29,-36,-5,-22,-32,-3 ans = -5

2039,7867,2813,7140 ans = 2039

-13,-29,-48,-6
32,-2,-10,-37
8,-7,0,-38
ans = 8

809,-694,381,-297,116 ans = -694

-102,32,260,490,461,237
-749,-566,-385,298,507,606
545,431,662,490,369,90
ans = 662

23,52,76,31 ans = 23

1412,8211,2002,4353,2747 ans = 8211

378,781,717,387,221,271,373 ans = 387
---
 0.12   0.06  -0.11   0.02 => 0.12
 -20.008  -128.156  -147.928  -131.885   101.923  -178.063 => -20.008
-0.045   0.101  -0.109  -0.132  -0.129 => -0.045
-0.1   1.5   0.3  -0.7   0.6  -1.5 => -0.1
  43.163    95.279    -6.354  -143.835   -26.925 => 43.163
-172.371   121.998   -53.899   156.073    41.547 => -172.371
---
[[ 37.7  33.6   0.9  -4.2  11.1  -0.8]
 [ -9.0 -26.5 -14.3  33.4  31.5 -28.0]
 [ 52.7  -4.3  66.3  71.7   5.9 -37.7]] Answer: 5.9

[[-36.4 -55.6 -28.4  30.8]
 [-29.0  20.2  30.4  32.7]
 [-53.0 -23.4  23.6   4.6]] Answer: 23.6

[[ 54.4 -71.1  11.1  45.3]
 [-12.0  21.9  43.6  31.2]
 [  6.6  58.6   9.0  21.2]] Answer: 9.0

[[-52.9  65.1   5.9  50.1  -7.7]
 [-30.5  -6.7 -56.9  19.1  38.6]
 [ -2.9 -10.4 -32.4   2.7 -42.5]] Answer: 2.7

[[-15.0 -30.6   3.7  54.5  76.7]
 [ 49.2  57.5  36.7  -4.4 -28.7]
 [  0.2  -0.3   5.6  12.0  22.1]] Answer: 12.0

[[-57.5   2.0 -22.3  12.2]
 [ 54.9 -29.6 -52.7   7.7]
 [-45.2  40.7  -1.2  68.3]] Answer: -1.2

[[ -1.5  -6.0 -45.8 -31.3  13.8 -59.9]
 [ 25.6  35.3  70.6  48.5 -10.8  56.6]
 [ 23.5  30.4  -1.1 -40.6  40.4 -42.3]] Answer: 40.4
---
[[-238  721 -470 -487 -218 -201]
 [-560 -934 -520 -154 -520 -451]
 [ 191  424 -863 -531 -653 -632]] ⇒ -451

[[5596 5187 4760 9220]
 [7706 6646 5614 3441]
 [8013 3288 1013 9205]] ⇒ 3441

[[ -60 -295  402  636 -669]
 [ -36  547  167  217  227]
 [  -4  331  332  465  -57]] ⇒ 227

[[ 563 -696  452  711 -227 -358 -927]
 [-150  139  426  746  -19  150  145]
 [-100 -696  226  708   95  460 -726]] ⇒ 145

[[498 354 729 640 709 185]
 [351 320 714 603 606 267]
 [498 556 912 639 715 169]] ⇒ 267

[[4811 5797 7172 7601 5719]
 [5164 5802 7049 7458 5754]
 [3146 8215 7729 6446 7795]] ⇒ 5754
---
49	-23	42	-26	31	-22	19 → -23

4026	5869	7492	7011	5005
2793	8447	3530	7024	5390
→ 5869

-501	593	67	386
-500	591	70	388
324	232	-569	520
→ 593

28	194	232	139 → 194

46	168	166	204	150 → 168

232	126	130	45 → 126

7	2	2	3	4	5 → 2

-409	-181	-354	188	-342	-481	-765
-280	117	17	-994	74	89	-730
368	105	155	-686	363	280	539
→ -181
---
[[-43.7 -38.4  40.2 -31.7]
 [-37.5 -53.0   5.7 -72.5]] ans = 40.2, -72.5

[[ 32.9  29.9 -29.5  28.8]
 [-33.2 -48.2  12.2 -70.5]] ans = 32.9, -70.5

[[-57.7  18.8 -20.7  10.6]
 [-16.7 -23.3  -6.4  -7.1]] ans = 18.8, -57.7

[[ -8.4 -13.9 -22.0 -23.9  26.5 -26.3]
 [ 17.0  -1.2 -25.0 -37.8   8.7 -57.6]
 [-33.6  18.8   7.7  10.3 -17.6  21.5]] ans = 26.5, -57.6

[[ 22.2 -47.3  -1.7 -35.7]
 [-19.1  64.1  12.6  25.7]
 [  0.1  31.3  11.5  -1.6]] ans = 64.1, -47.3

[60.6 70.1 49.0 49.2 60.2 58.9] ans = 70.1, 49.0

[-41.3 -66.9  -3.8  24.5  22.0 -14.4] ans = 24.5, -66.9
---
array([[ 35.3,   3.4,   7.0, -24.9,  -2.4, -60.2],
       [ 12.4,  24.5, -59.1,  10.2, -35.9,  -9.6],
       [-47.5, -26.8,   8.3, -65.7,  26.9,  -7.5]]) -> 12.4

array([[ 26.6,  20.9, -51.1,  14.7,  -6.6],
       [-42.2, -35.0,  66.3,   1.0,  14.7]]) -> 26.6

array([[ 42.4,  -9.6,   5.5, -50.8],
       [ 59.4,  20.2, -16.0,   7.2],
       [-18.1, -48.3,   1.5, -13.5]]) -> 59.4

array([[ 52.0,  23.7,   7.6,  39.0],
       [ 44.7, -19.1, -66.8,  46.8],
       [ 59.4,  29.1,   7.6,  39.0]]) -> 44.7

array([[ -0.8,  25.6,  15.3, -34.8],
       [  4.9,  15.8,   2.2, -56.5]]) -> -0.8

array([[-11.7,  12.6, -32.6,  33.3,  32.8],
       [-11.2, -34.5, -29.4,  52.7,  53.7],
       [-10.5, -47.4,  33.3,  35.9,  71.0]]) -> -11.2
